[178 102 104 100 159] -> tifi
[178 132 104 100 100] -> rela
[143 132 132  99 131] -> tuz
[131 131 131 131 131] -> puvo
where: [99]
tuz, 4
where: [102]
tifi, 2
all puvo: [131]
1 2 3 4 5
find: [132 104 100 100]
rela
all tuz: [99]
4
all rela: [100]
4 5

[109 135 113 126 141 133 124  80 154 114 143  99 102 129 139 138 113 133
 120 133 102 160 150 116 136 186 133 112 136 152 140 101 133 138 122] = Vus
[105 110 137 123  77 125 141  91 148 133 139 107 109 133 138 122 121 134
 119 145 108 151 136 122 136 164 131 120 125 145 135 104 127 137 132] = Rofa
[138 126 147 129 122 129 130 164 110 134 121 151 160 127 121 120 141 125
 137 126 118 132 116 131 133 109 127 136 118 131 126 112 125 133 138] = Veb
[109 118 115 120 140 117 124 113 141 144 136 122 116 133 136 119 131 133
 120 145 113 142 122 128 135 129 129 131 119 138 130 108 126 136 137] = vefeb
[133 119 133 127 123 120 129 161 114 143 123 149 146 128 123 118 141 127
 129 129 143 110 110 136 125  83 125 141 119 114 120 139 124 123 134] = volid
[138 126 147 129 122 129 130 164 110 134 121 151 160 127 121 120 141 125
 137 126 160 105 110 137 123  80 125 141 124 111 119 161 124 122 130] = fud
[123 117 123 122 129 117 127 151 121 149 127 144 132 131 127 118 140 130
 123 136 128 118 112 135 128 123 126 140 118 120 122 122 125 127 138] = Vedod
[125 117 124 122 127 117 127 153 120 148 127 145 133 130 126 118 140 129
 124 135 130 116 112 135 128  89 126 140 118 119 122 124 125 126 138] = Vezu
[138 126 147 129 122 129 130 164 110 134 121 151 160 127 121 120 141 125
 137 126 118 132 116 131 133 109 126 136 118 131 126 112 125 133 138] = puvu
[127 121 120 141 125 137 126 118 132 117 131  99 101 129 139 141 112 133
 120 131 102 160 151 116 136 186 133 112 137 152 141 101 134 138 121] = kes
find: [125 117 124 122 127 117 127 153 120 148 127 145 133 130 126 118 140 129
 124 135 130 116 112 135 128  89 126 140 118 119 122 124 125 126 138]
Vezu
find: [105 110 137 123  80 125 141]
fud
find: [137 132]
Rofa
find: [138 126 147 129 122 129 130 164 110 134 121 151 160 127 121 120 141 125
 137 126 118 132 116 131 133 109 126 136 118 131 126 112 125 133 138]
puvu

[137 130 123 146 134 154 129 100 153 117 150 127 136 117 122 122 108 143] -> busur
[126 144 177 133 125 160 110 102 119 127 134 130 134  79 133 128 123 144] -> sis
[108 118 143 156 130 126 104  69 115 134 116 127 143 182 139 108 108 136] -> rami
where: [116]
rami, 11
find: [122 108 143]
busur
all sis: [133]
4 15
all rami: [143]
3 13

